Below is a small trained network, with its code and all its weights. Each question gives an input and a class and asks what happens when units are switched off, that is, made to give their printed mean instead of their output.

import numpy as np


def w(rows, s, z=0):
    codes = np.array(rows[::2]) - 128.0
    scale = np.full(codes.shape[1], s)
    scale[-1] = z or s
    return codes * scale


def norm(h):
    return h / np.sqrt((h * h).mean(-1, keepdims=True) + 1e-5)


def f(y):
    return np.maximum(y, 0)


def log_softmax(a):
    a = a - a.max(-1, keepdims=True)
    return a - np.log(np.exp(a).sum(-1, keepdims=True))


def net(x, mask):
    res = np.array(x, float).reshape(1, 7) / 4 @ E
    u = 0
    for l in range(2):
        y = f(norm(res) @ A[l][:, :-1].T + A[l][:, -1])
        res = res + np.where(mask[u : u + 12], y, B[l][:, -1]) @ B[l][:, :-1]
        u += 12
    return log_softmax(norm(res)[-1] @ U[:, :-1].T + U[:, -1])


A, B = {}, {}
E = w([
[146,96,153,177,108,147,160,173,134,255,49],'x0',
[99,171,135,193,178,160,72,95,95,157,158],'x1',
[194,164,133,161,132,153,145,50,90,51,90],'x2',
[201,166,135,106,129,157,147,91,129,163,98],'x3',
[138,114,104,120,114,221,212,92,129,127,160],'x4',
[19,90,74,168,111,157,93,93,107,99,127],'x5',
[113,111,165,54,174,170,175,154,163,152,115],'x6',
],0.0094)
A[0] = w([
[82,36,102,137,26,77,76,147,145,104,131,45],'L0N0',
[104,71,127,58,144,140,162,168,157,119,175,44],'L0N1',
[94,84,157,180,84,246,173,148,124,151,120,56],'L0N2',
[254,158,167,88,72,119,180,93,169,47,119,40],'L0N3',
[242,179,101,132,112,124,202,51,129,98,124,11],'L0N4',
[210,137,192,106,146,109,106,149,183,179,65,2],'L0N5',
[46,116,141,120,54,39,164,126,168,118,134,75],'L0N6',
[101,199,84,122,124,136,51,164,176,131,192,174],'L0N7',
[78,106,78,135,48,17,39,207,139,117,150,49],'L0N8',
[102,159,116,128,165,122,73,92,79,30,160,14],'L0N9',
[77,85,138,47,120,140,177,178,149,104,167,43],'L0N10',
[83,65,134,43,170,115,182,150,182,113,184,53],'L0N11',
],0.0086,0.0059)
B[0] = w([
[123,75,130,151,67,202,56,208,83,133,79,210],'L0N0',
[70,94,175,54,75,81,211,113,164,82,141,197],'L0N1',
[114,83,57,169,134,119,194,13,155,157,116,204],'L0N2',
[247,123,24,61,59,198,111,113,65,120,153,212],'L0N3',
[244,142,177,77,7,153,170,169,56,71,139,195],'L0N4',
[147,191,135,65,248,25,116,169,95,216,12,191],'L0N5',
[139,67,63,153,111,190,76,175,125,149,129,193],'L0N6',
[146,92,251,141,152,2,157,98,149,99,176,239],'L0N7',
[56,51,150,155,66,149,51,177,48,170,106,254],'L0N8',
[98,202,195,173,207,217,48,64,174,59,148,219],'L0N9',
[64,149,92,69,111,159,202,203,238,87,95,208],'L0N10',
[61,150,23,71,85,146,155,196,180,129,211,225],'L0N11',
],0.0077,0.0065)
A[1] = w([
[97,153,69,144,157,154,225,62,82,255,67,61],'L1N0',
[124,114,54,219,177,191,206,95,228,181,85,2],'L1N1',
[45,120,36,48,140,128,182,202,227,90,154,8],'L1N2',
[150,187,145,96,191,66,68,177,96,227,67,74],'L1N3',
[121,176,126,187,195,155,43,83,161,69,156,36],'L1N4',
[141,137,106,153,158,166,208,31,125,140,97,160],'L1N5',
[73,116,147,58,133,137,176,202,204,119,197,20],'L1N6',
[108,206,178,161,194,182,84,69,179,4,151,32],'L1N7',
[49,92,97,123,106,135,83,136,149,163,89,52],'L1N8',
[178,141,118,85,187,85,168,197,158,201,58,36],'L1N9',
[151,210,74,103,199,79,139,202,142,201,31,18],'L1N10',
[146,135,191,154,200,31,120,175,112,129,170,36],'L1N11',
],0.0089,0.0058)
B[1] = w([
[105,87,114,196,183,92,199,76,134,97,146,210],'L1N0',
[98,53,75,196,102,133,209,12,70,122,183,186],'L1N1',
[24,145,144,39,78,204,219,195,233,248,198,254],'L1N2',
[157,187,196,158,198,89,163,148,173,118,90,197],'L1N3',
[85,173,161,86,199,166,56,68,174,75,147,195],'L1N4',
[132,59,79,140,84,88,167,151,99,168,145,203],'L1N5',
[84,154,34,72,60,204,174,138,222,203,146,223],'L1N6',
[88,208,90,60,198,165,43,89,110,98,137,220],'L1N7',
[187,66,56,142,92,152,100,185,81,79,129,196],'L1N8',
[133,166,178,111,183,140,129,156,187,102,45,195],'L1N9',
[183,198,193,115,248,112,183,190,185,118,37,184],'L1N10',
[120,136,148,158,91,79,182,55,161,167,151,165],'L1N11',
],0.011,0.0081)
U = w([
[249,165,80,67,61,164,166,109,64,73,139,158],'0',
[113,153,207,188,135,47,102,101,143,184,184,2],'1',
[97,180,126,93,182,173,40,64,111,66,187,165],'2',
[79,40,119,192,71,117,33,209,79,125,109,155],'3',
[200,178,188,121,209,85,178,171,161,153,57,190],'4',
[70,120,97,50,75,185,195,191,208,184,179,164],'5',
[122,51,82,210,121,107,204,54,90,161,163,122],'6',
],0.02,0.0073)

Each question gives the input, the list of numbers given to net, and the class t.
The units are the neurons (one row each of A and B). Each row of codes is followed by its name. A weight is (code - 128) times the scale printed after its matrix; where a second scale follows, it is the last column's (A, B and U).
mask holds one flag per neuron, layer by layer. A switched-off neuron (its flag False) gives its mean, the last column of its row in B, instead of its output. The means were averaged over made-up inputs and are rounded, as every weight is.
A unit's drop is (log p(t) with every unit on - log p(t) with that unit switched off) / (log p(t) with every unit on - log p(t) with every unit switched off).
The circuit of an input: a set's keep is (log p(t) with only the set's units on - log p(t) with every unit switched off) / (log p(t) with every unit on - log p(t) with every unit switched off). Starting from the 12 units with the biggest drops (on a tie, the unit counted first), units are removed one at a time, each time the one whose removal leaves the highest keep (on an exact tie, the one counted first), for as long as the keep stays at least 0.8.
units of the circuit, in order: the units of the circuit, biggest drop first
top k neurons: the k neurons with the biggest drops, biggest first
k most important neurons of layer l: the k neurons of layer l with the biggest drops, biggest first
drop of u: that unit's drop, to one decimal
input [2,-1,-7,6,3,-4,1], class 4: units of the circuit, in order : (L0N5 L1N10)
input [0,1,-6,3,-4,-8,8], class 4: top neuron : (L0N5)
input [-8,-4,2,3,1,-2,-3], class 0: 2 most important neurons of layer 0 : (L0N3 L0N4)
input [-7,-1,-8,6,-3,-5,-4], class 1: units of the circuit, in order : (L0N7 L1N2)
input [-1,-6,-4,-1,-8,8,4], class 3: 3 most important neurons of layer 0 : (L0N8 L0N0 L0N6)
input [-7,4,-4,-8,-7,-1,-3], class 3: top 2 neurons : (L0N8 L0N0)
input [7,-4,7,3,-7,8,4], class 4: top 2 neurons : (L1N10 L0N5)
input [7,2,6,6,6,-6,-5], class 0: top 2 neurons : (L0N4 L0N3)
input [-1,8,-7,8,2,3,-7], class 1: top 3 neurons : (L0N7 L0N9 L1N11)
input [8,6,7,-4,4,-5,3], class 6: top 2 neurons : (L0N2 L1N1)
input [6,8,-1,-8,3,4,-5], class 6: 2 most important neurons of layer 0 : (L0N2 L0N4)
input [-8,-3,2,8,8,4,3], class 0: drop of L0N4 : 0.1
input [-2,-1,1,-8,0,3,-3], class 3: drop of L0N8 : 0.2
input [-2,-3,7,-8,-7,-8,-4], class 0: units of the circuit, in order : (L0N3)
input [-2,0,-5,-7,-5,3,1], class 3: drop of L0N8 : 0.6
input [5,8,1,-1,8,-4,-7], class 6: drop of L1N3 : 0.0
